[[101 155 114 133 123 116 134]
 [105 101 155 103 114 156 103]] value 101

[116 129 133 108 103] value 129

[[155 118 135 130 112 156]
 [144 113 131 145 121 152]
 [140 112 122 138 122 133]] value 112

[116 107 150 125 120 122] value 107

[[138 136 126 134]
 [125 151 116 120]
 [127 125 104 138]] value 125

[[120 128 143 105]
 [123 128 130 146]
 [125 128 138 121]] value 128

[128 137 124 104 131] value 137

[130 100 117 129 125  98] value 100
---
[[117 132 120 122]
 [128 104 131 139]
 [152 105 116 144]]
122

[[119 128 137 120 113 131]
 [143 115 127 107 103 131]
 [113 149 149 128 132 141]]
131

[[132 129 127 117 132]
 [136 130 126 105 137]
 [131 129 127 119 131]]
132

[[116 119 131 110 142 137]
 [130 152 130 149 123 132]
 [132 119 123 117 121 113]]
137

[[128 153 129 135]
 [129 115 124 130]
 [133 119 131 132]]
135

[[149 146 144 147]
 [157 145 148 145]
 [145 152 152 153]]
147
---
Q:
[[115 133 137 119 104]
 [107 127 130 116 147]]
A: 147, 137

Q:
[[121 140 116 126 133 133]
 [129 125 110 107 114 149]
 [150 145 134 133 129 140]]
A: 150, 149

Q: [130 133 151 120 135 109]
A: 151, 135

Q: [115 146 104 129 127 125 122]
A: 146, 129

Q: [131 106 115 116 144 129]
A: 144, 131

Q: [104 136 143 153 116]
A: 153, 143
---
134,128,118,113,131,106,128
135,126,116,112,134,105,134
-> 128

135,124,135,157,128,123
129,126,131,133,123,120
-> 124

126,125,128,130,132,127,133
116,108,126,138,151,121,156
-> 125

115,136,142,131,101
111,110,106,105,157
-> 136

132,154,145,127,139,127,120
133,149,129,127,135,134,120
-> 154

108,142,105,108,109,125,136
136,128,116,116,139,141,115
-> 142

113,131,132,140,134,137,147
116,141,126,135,114,124,150
-> 131

152,126,134,124,131,127,125
126,124,125,124,131,126,122
-> 126

131,111,105,125
127,134,135,130
-> 111
---
[[150 114 152 142 104 132]
 [125 122 134 131 131 105]] → 131

[123 127 117 149] → 127

[157 152 152 116 117 120] → 116

[[108 113 131 128 116 119 140]
 [102 109 135 127 115 115 143]] → 115

[114 113 143 100 128] → 143

[[147 103 157 119 101]
 [134 114 136 130 155]
 [139 119 155 151 155]] → 155

[120 132 131 151] → 132
---
111,110,108,105,102,98
136,128,124,127,127,128
==> 128

127,128,128,129,129,129
106,149,149,107,106,107
==> 149

105,156,114,134,122,137
126,132,111,125,131,135
==> 132

136,135,134,107,137,145
112,132,124,107,121,121
==> 132

120,116,112,124,136,114
119,104,129,156,121,129
==> 104

117,118,145,146,128,123
113,139,140,151,141,130
==> 139
---
[134 144 125 138 113 106 149] ans = 149
[125 131 114 158 126] ans = 126
[144 146 147 156 144] ans = 144
[100 124 114 131 121 123 126] ans = 126
[156  99 106 105] ans = 105
[139 136 141 106 140 119] ans = 119
---
[[128 124 125 118 129 130 131 119 124 128 123]
 [141 110 132 113 141 119 117 119 124 116 118]
 [116 127 136 139 127 126 145 121 133 137 123]
 [128 131 128 107 120 138 115 123 122 104 123]
 [126 129 130 122 128 134 138 119 117 131 130]
 [124 118 138 129 128 119 122 144 151 123 128]
 [130 138 130 131 133 137 145 118 117 133 120]
 [121 128 137 123 129 132 142 115 114 140 139]
 [123 126 130 129 126 132 135 132 130 125 123]
 [125 132 139 127 124 130 133 120 126 124 128]
 [133 125 143 139 131 127 139 137 125 124 128]] --> 125

[[133 127 108 114 134 128 127 123 137 135 119 125 107 119 126]
 [128 113 103 119 134 131 121 129 134 135 116 130 107 116 118]
 [126 110 106 123 133 131 123 125 133 133 120 128 110 120 114]
 [125 108 108 125 134 130 127 113 132 131 127 121 109 127 110]
 [127 117 116 124 133 129 129 117 133 130 127 122 115 127 116]
 [128 133 133 130 124 129 122 140 125 127 124 135 131 124 136]
 [126 124 133 130 129 126 132 110 126 124 134 118 130 134 118]
 [128 118 112 122 132 129 126 124 133 132 122 126 113 122 120]
 [133 133 126 122 125 129 121 140 130 133 115 135 131 115 136]
 [132 121 104 113 134 129 127 119 137 135 118 123 106 119 121]
 [126 119 130 128 131 126 132 108 130 125 134 117 122 134 112]] --> 132

[[119 130 115 118 143 138 126 116 119]
 [124 140 113 129 114 112 119 109 121]
 [121 140 121 133 110 135 124 122 117]
 [119 136 103 133 119 143 111 116 127]
 [105 127 117 144 110 138 120 111 122]
 [127 135 112 150 110 127 115 122 125]] --> 105

[[129 129 128 128 129 130 129 129 129 128]
 [129 133 124 129 127 131 128 129 129 130]
 [129 130 127 128 128 130 129 129 129 129]
 [129 132 126 129 128 131 130 129 129 129]
 [125 148 107 126 108 124 133 125 126 124]
 [130 123 135 129 134 130 129 129 129 128]
 [127 118 136 128 133 126 126 128 128 127]
 [129 135 123 129 126 131 128 129 129 131]
 [125 123 124 126 136 125 106 126 126 142]
 [127 142 111 127 124 129 116 127 127 139]
 [130 132 126 129 127 131 131 129 129 128]
 [129 125 132 129 132 130 129 129 129 128]] --> 130

[[131 101 129 132 120 132 128 133 127 128 126 147 129 128]
 [132 116 136 120 133 134 132 122 127 127 128 134 130 131]
 [117 131 125 134 127 123 130 128 129 128 131 122 131 132]
 [127 106 132 127 130 128 136 131 124 125 129 132 128 128]
 [127 129 132 126 129 128 126 127 127 133 124 124 127 127]
 [133 116 129 129 120 121 131 129 128 124 127 129 130 131]
 [128 123 132 127 125 128 126 127 131 129 130 135 130 124]] --> 133

[[124 118 141 138 132 106 134]
 [143 134 141 139 140 114 112]
 [125 114 136 131 127 112 142]
 [122 132 135 141 139 108 111]
 [116 124 117 119 116 133 137]
 [129 112 132 124 127 115 145]
 [127 141 134 141 137 117 103]
 [118 144 127 139 130 125 104]
 [142 138 126 126 132 130 113]
 [143 137 138 138 139 118 109]
 [124 139 134 142 137 115 105]] --> 143

[[117 127 124 124 143 113 128 122 132 141 128 139 119 125]
 [125 131 129 124 135 119 129 127 132 138 129 130 129 125]
 [127 123 119 133 129 126 132 130 127 133 128 138 130 138]
 [135 133 137 126 120 134 127 131 128 122 129 116 134 123]
 [138 134 128 130 117 130 137 139 132 136 132 124 149 136]
 [127 120 114 136 127 128 133 132 126 133 128 142 131 144]
 [139 132 124 133 117 130 140 141 132 139 132 127 152 141]
 [140 133 133 130 113 138 132 137 128 123 130 116 144 131]
 [127 135 139 120 131 125 124 124 131 127 128 118 125 115]
 [130 123 127 132 121 139 124 127 122 113 126 125 123 130]
 [128 136 131 123 133 116 134 131 136 146 132 128 138 125]] --> 130

[[116 145 121 126 121 104 125 112 124]
 [110 146 129 135 122 112 127 120 136]
 [134 115 134 132 137 148 132 128 139]
 [118 134 132 135 128 126 129 123 140]
 [115 147 122 128 120 104 125 117 124]
 [121 140 128 130 120 115 125 137 124]
 [134 115 134 131 135 146 131 132 136]
 [133 127 122 122 127 123 126 125 118]
 [133 129 122 121 125 121 125 130 115]
 [137 123 121 120 129 127 127 123 117]
 [117 128 140 142 134 140 133 123 154]] --> 137
---
[[140 104 134 129]
 [146 115 145 127]
 [146 114 145 127]] => 104

[[130 130 152 138 128]
 [129 140 135 123 130]
 [132 134 140 127 124]] => 130

[[126 100 126 119 134]
 [120 110 121 139 148]
 [135 122 142 122 118]] => 100

[[135 133 130 128 126 126 126]
 [132 129 126 125 125 127 129]
 [114 116 120 127 135 144 151]] => 133

[[108 149 107 129 133 152]
 [153 116 134 141 112 139]
 [129 120 124 150 147 128]] => 149

[[145 125 131 111 149]
 [124 134 146 141 130]
 [118 107 134 122 141]] => 125

[[119 130 106 138 119]
 [121 134 107 137 123]
 [129 128 112 130 120]] => 130

[[138 152 153 118 138]
 [137 153 154 117 137]
 [132 122 123 141 139]] => 152

[[127 138 121 136 121]
 [125 105 119 131 146]
 [124 132 138 130 123]] => 138
---
((114, 138, 124, 133), (138, 110, 137, 120), (129, 104, 136, 120)) yields 110
((140, 118, 122, 100, 127, 143, 123), (137, 151, 140, 118, 133, 136, 133)) yields 133
((110, 146, 106, 111), (125, 129, 119, 118), (119, 135, 117, 115)) yields 129
((139, 125, 136, 125, 134), (106, 143, 108, 144, 109)) yields 108
((124, 111, 124, 116, 108), (133, 111, 132, 119, 111), (100, 138, 140, 157, 143)) yields 132
((122, 120, 130, 124, 132), (108, 104, 134, 112, 141), (123, 119, 131, 124, 132)) yields 134
((122, 121, 135, 142), (107, 114, 122, 118), (118, 128, 138, 135)) yields 114
((119, 117, 119, 115, 118, 122), (147, 148, 149, 152, 156, 151)) yields 152
---
[152, 135, 127, 132] gives 135

[128, 155, 134, 143, 146, 141] gives 141

[99, 130, 125, 100, 113, 136] gives 113

[112, 113, 114, 135, 101, 120, 127] gives 113

[111, 138, 101, 128, 134, 144, 139] gives 128

[[137, 120, 128, 131],
 [109, 153, 140, 129]] gives 128
---
[[130 136 131 133]
 [126 116 101 132]
 [130 129 142 129]]	126

[[124 129 117 115]
 [130 117 104 103]
 [131 120 103 101]]	130

[[146 132 105 141]
 [144 117 134 133]
 [154 124 131 139]]	144

[[105 130 123 128]
 [138 108 128 111]
 [109 110 129 128]]	138

[[128 126 100 118]
 [105 116 132 142]
 [135 142 126 132]]	105

[[138 126 123 120]
 [124 120 117 145]
 [106 147 120 130]]	124
---
[144 110 128 155] result: 155, 144

[[102 115 145 111]
 [136 103 154 120]] result: 154, 145

[141 157 138 132] result: 157, 141

[106 124 114 145 119 138] result: 145, 138

[107 118 155 113 128 126 137] result: 155, 137

[126 140 134 103 117] result: 140, 134

[[124 100 120 134 109]
 [141 134 147 103 125]] result: 147, 141

[118 129 102 124] result: 129, 124

[[153 155 124 152 132 122]
 [104 107 141 104 136 141]
 [151 157 132 149 141 129]] result: 157, 155
